Here is a tiny trained network, its code and every weight. The questions are about switching its units off for an input and a class, where a switched-off unit gives its printed mean instead of its output.

import numpy as np


def w(rows, s, z=0):
    codes = np.array(rows[::2]) - 128.0
    scale = np.full(codes.shape[1], s)
    scale[-1] = z or s
    return codes * scale


def norm(h):
    return h / np.sqrt((h * h).mean(-1, keepdims=True) + 1e-5)


def f(y):
    return y / 2 * (1 + np.tanh(0.7978845608 * (y + 0.044715 * y**3)))


def log_softmax(a):
    a = a - a.max(-1, keepdims=True)
    return a - np.log(np.exp(a).sum(-1, keepdims=True))


def net(x, mask):
    res = np.array(x, float).reshape(1, 2) / 4 @ E
    u = 0
    for l in range(3):
        y = f(norm(res) @ A[l][:, :-1].T + A[l][:, -1])
        res = res + np.where(mask[u : u + 6], y, B[l][:, -1]) @ B[l][:, :-1]
        u += 6
    return log_softmax(norm(res)[-1] @ U[:, :-1].T + U[:, -1])


A, B = {}, {}
E = w([
[110,206,136,219,147,122],'x0',
[4,157,147,59,93,104],'x1',
],0.0043)
A[0] = w([
[221,26,117,70,108,155,165],'L0N1',
[166,82,123,20,104,142,39],'L0N2',
[174,33,129,39,92,153,2],'L0N3',
[198,77,102,229,194,129,47],'L0N4',
[134,236,139,253,193,122,11],'L0N5',
[133,69,150,75,93,155,56],'L0N6',
],0.0053,0.0031)
B[0] = w([
[120,81,152,130,243,155,252],'L0N1',
[3,121,116,191,154,69,175],'L0N2',
[86,106,98,134,219,49,186],'L0N3',
[179,179,187,88,70,161,201],'L0N4',
[56,132,7,140,177,15,212],'L0N5',
[48,132,85,129,129,44,147],'L0N6',
],0.0056,0.0045)
A[1] = w([
[135,154,146,151,98,129,65],'L1N1',
[119,151,135,133,156,114,148],'L1N2',
[123,142,151,45,10,133,4],'L1N3',
[148,124,117,148,127,169,80],'L1N4',
[139,164,102,127,110,107,15],'L1N5',
[120,117,93,160,133,132,127],'L1N6',
],0.013,0.0024)
B[1] = w([
[95,70,115,129,252,39,126],'L1N1',
[215,130,72,104,77,140,198],'L1N2',
[115,81,169,116,3,73,254],'L1N3',
[100,116,193,122,95,111,125],'L1N4',
[119,91,60,151,166,49,155],'L1N5',
[109,180,150,89,115,96,170],'L1N6',
],0.0061,0.004)
A[2] = w([
[49,168,83,129,68,104,202],'L2N1',
[115,241,112,229,115,116,7],'L2N2',
[96,140,103,104,52,107,77],'L2N3',
[194,124,171,148,175,209,137],'L2N4',
[118,189,207,217,63,128,75],'L2N5',
[229,130,206,154,58,254,83],'L2N6',
],0.0076,0.0018)
B[2] = w([
[212,122,160,150,89,155,254],'L2N1',
[150,102,27,123,147,46,181],'L2N2',
[141,101,161,140,101,142,188],'L2N3',
[164,197,148,155,33,177,180],'L2N4',
[76,31,110,79,254,114,141],'L2N5',
[2,243,112,62,141,117,175],'L2N6',
],0.0072,0.0052)
U = w([
[52,66,134,94,218,74,187],'0',
[206,109,192,136,181,190,120],'1',
[103,133,120,149,118,146,2],'2',
[180,157,38,158,116,36,200],'3',
[131,77,213,113,13,103,183],'4',
[139,254,163,109,85,173,180],'5',
[118,133,133,166,118,137,9],'6',
[110,136,123,137,121,138,29],'7',
],0.017,0.0077)

Each question gives the input, the list of numbers given to net, and the class t.
The units are the neurons (one row each of A and B). Each row of codes is followed by its name. A weight is (code - 128) times the scale printed after its matrix; where a second scale follows, it is the last column's (A, B and U).
mask holds one flag per neuron, layer by layer. A switched-off neuron (its flag False) gives its mean, the last column of its row in B, instead of its output. The means were averaged over made-up inputs and are rounded, as every weight is.
A unit's drop is (log p(t) with every unit on - log p(t) with that unit switched off) / (log p(t) with every unit on - log p(t) with every unit switched off).
The circuit of an input: a set's keep is (log p(t) with only the set's units on - log p(t) with every unit switched off) / (log p(t) with every unit on - log p(t) with every unit switched off). Starting from the 12 units with the biggest drops (on a tie, the unit counted first), units are removed one at a time, each time the one whose removal leaves the highest keep (on an exact tie, the one counted first), for as long as the keep stays at least 0.8.
units of the circuit, in order: the units of the circuit, biggest drop first
top k neurons: the k neurons with the biggest drops, biggest first
top k neurons in layer l: the k neurons of layer l with the biggest drops, biggest first
drop of u: that unit's drop, to one decimal
input [-3,-3], class 1: units of the circuit, in order	(L0N5; L0N1)
input [-7,5], class 0: top 4 neurons	(L1N3; L0N3; L0N4; L2N4)
input [2,-5], class 5: units of the circuit, in order	(L0N4; L2N6)
input [-6,-6], class 1: units of the circuit, in order	(L0N1; L0N5)
input [-3,2], class 0: units of the circuit, in order	(L1N3)
input [3,4], class 4: top 2 neurons	(L0N1; L0N3)
input [-6,-5], class 1: top 2 neurons	(L0N5; L2N4)
input [-5,4], class 0: top 3 neurons	(L1N3; L0N4; L0N3)
input [5,5], class 3: top 3 neurons	(L0N4; L1N3; L2N2)
input [-5,-5], class 1: top 4 neurons	(L0N5; L0N1; L0N3; L2N4)
input [-2,-3], class 5: top 2 neurons	(L0N5; L0N4)
input [-6,4], class 0: drop of L1N3	1.1
input [-4,-4], class 1: drop of L0N5	0.4
input [4,8], class 4: top neuron in layer 0	(L0N1)
input [-8,-7], class 1: drop of L0N5	0.7
input [4,6], class 4: drop of L0N1	3.0
